Each row is followed by one of two labels, saying whether the row has a hidden trait. Each part has a new trait and two new labels.
In the rows, 100 means zero.
102 124 92 94 101 122 103 116 95 105 81 38 96 91 103 101 112 87 114 106 91 101 109 105 91 137 88 96 95 102 88 94 89 83 97 83 96 95 66 91 100 110 81 99 111 86 88 107
A
104 114 94 97 99 112 96 105 99 104 92 27 81 96 104 105 103 90 108 95 88 95 100 108 89 125 95 94 98 103 87 90 96 99 100 92 98 95 73 92 101 103 87 102 98 105 86 100
A
108 108 106 95 99 100 99 99 98 97 106 90 94 102 101 98 94 91 96 106 98 108 106 104 93 110 103 96 91 97 110 101 97 96 100 96 100 97 110 89 104 105 96 100 103 98 100 97
A
102 113 100 99 94 104 87 104 101 101 98 0 65 106 104 109 90 79 100 88 85 90 90 112 89 110 104 93 93 100 93 84 111 126 102 97 97 96 102 87 102 88 91 106 91 113 86 100
A
99 116 93 96 100 112 97 112 98 103 80 14 82 97 104 101 111 87 115 96 86 99 101 108 95 131 93 92 102 105 89 89 105 101 99 81 98 98 72 93 103 100 84 102 109 92 88 103
A
106 104 103 96 99 107 121 97 98 100 99 73 103 102 100 102 103 91 95 103 100 102 103 103 95 108 99 99 95 96 107 98 102 100 102 98 98 100 81 97 105 105 95 102 114 96 101 107
A
102 118 90 95 100 114 100 112 97 105 86 31 88 94 104 102 111 91 112 100 90 98 101 104 93 128 90 94 100 104 85 93 90 87 98 86 97 96 65 94 101 106 83 100 99 95 89 100
A
108 99 104 97 90 104 85 90 104 101 104 185 84 104 95 106 107 97 112 111 98 89 102 102 96 99 97 97 84 89 106 106 124 101 98 98 97 94 117 96 114 107 119 100 127 110 99 100
R
104 105 99 97 99 108 113 99 98 102 101 90 100 98 102 102 96 97 95 103 108 97 101 100 98 101 101 96 97 97 105 98 101 102 101 103 98 100 107 93 103 100 99 100 115 98 98 103
A
104 103 100 96 99 106 121 99 98 106 100 62 102 98 99 101 97 95 94 103 99 100 99 102 95 100 102 97 95 98 104 99 103 96 102 102 99 102 93 101 103 102 95 100 105 94 99 102
A
100 117 94 96 99 109 102 105 98 103 88 33 84 96 104 103 110 91 112 95 88 96 102 110 90 129 93 94 101 103 86 92 101 96 100 84 99 96 71 95 102 103 84 102 102 100 87 102
A
108 113 101 94 98 113 116 100 96 98 93 100 108 98 102 99 102 93 98 106 103 98 107 101 97 107 99 97 96 95 107 100 102 95 101 99 97 99 103 91 105 105 96 100 124 94 98 108
A
95 123 97 94 98 120 101 119 96 103 80 31 90 94 103 100 108 81 112 101 89 101 106 106 93 135 90 97 98 101 90 91 106 94 99 74 96 97 66 92 103 101 80 101 114 84 87 112
A
113 98 102 97 96 101 95 90 106 114 105 178 88 102 97 108 102 94 112 95 94 95 99 99 93 98 101 92 82 96 117 96 119 113 99 98 95 96 124 102 106 104 118 101 130 110 99 97
R
98 118 97 96 97 115 99 112 98 103 87 24 84 97 103 102 107 81 109 95 87 97 100 106 94 126 92 96 100 102 87 89 106 101 99 76 97 98 72 93 103 97 84 103 103 93 88 107
A
103 116 94 96 98 112 90 114 99 102 85 31 82 100 105 104 104 85 109 99 88 97 100 107 95 125 94 94 95 102 94 90 101 102 99 91 94 96 76 90 104 97 84 102 105 94 86 100
A
103 118 99 93 99 122 125 110 93 106 81 74 120 92 102 95 108 96 104 115 107 103 114 100 95 121 96 98 92 95 108 104 100 82 99 95 99 100 89 96 103 111 88 96 127 73 99 112
A
106 105 103 98 99 102 115 93 100 105 105 64 99 102 98 103 87 91 88 99 97 97 94 102 93 92 106 95 93 97 106 96 102 111 102 106 99 101 105 100 101 99 94 101 100 103 98 102
A
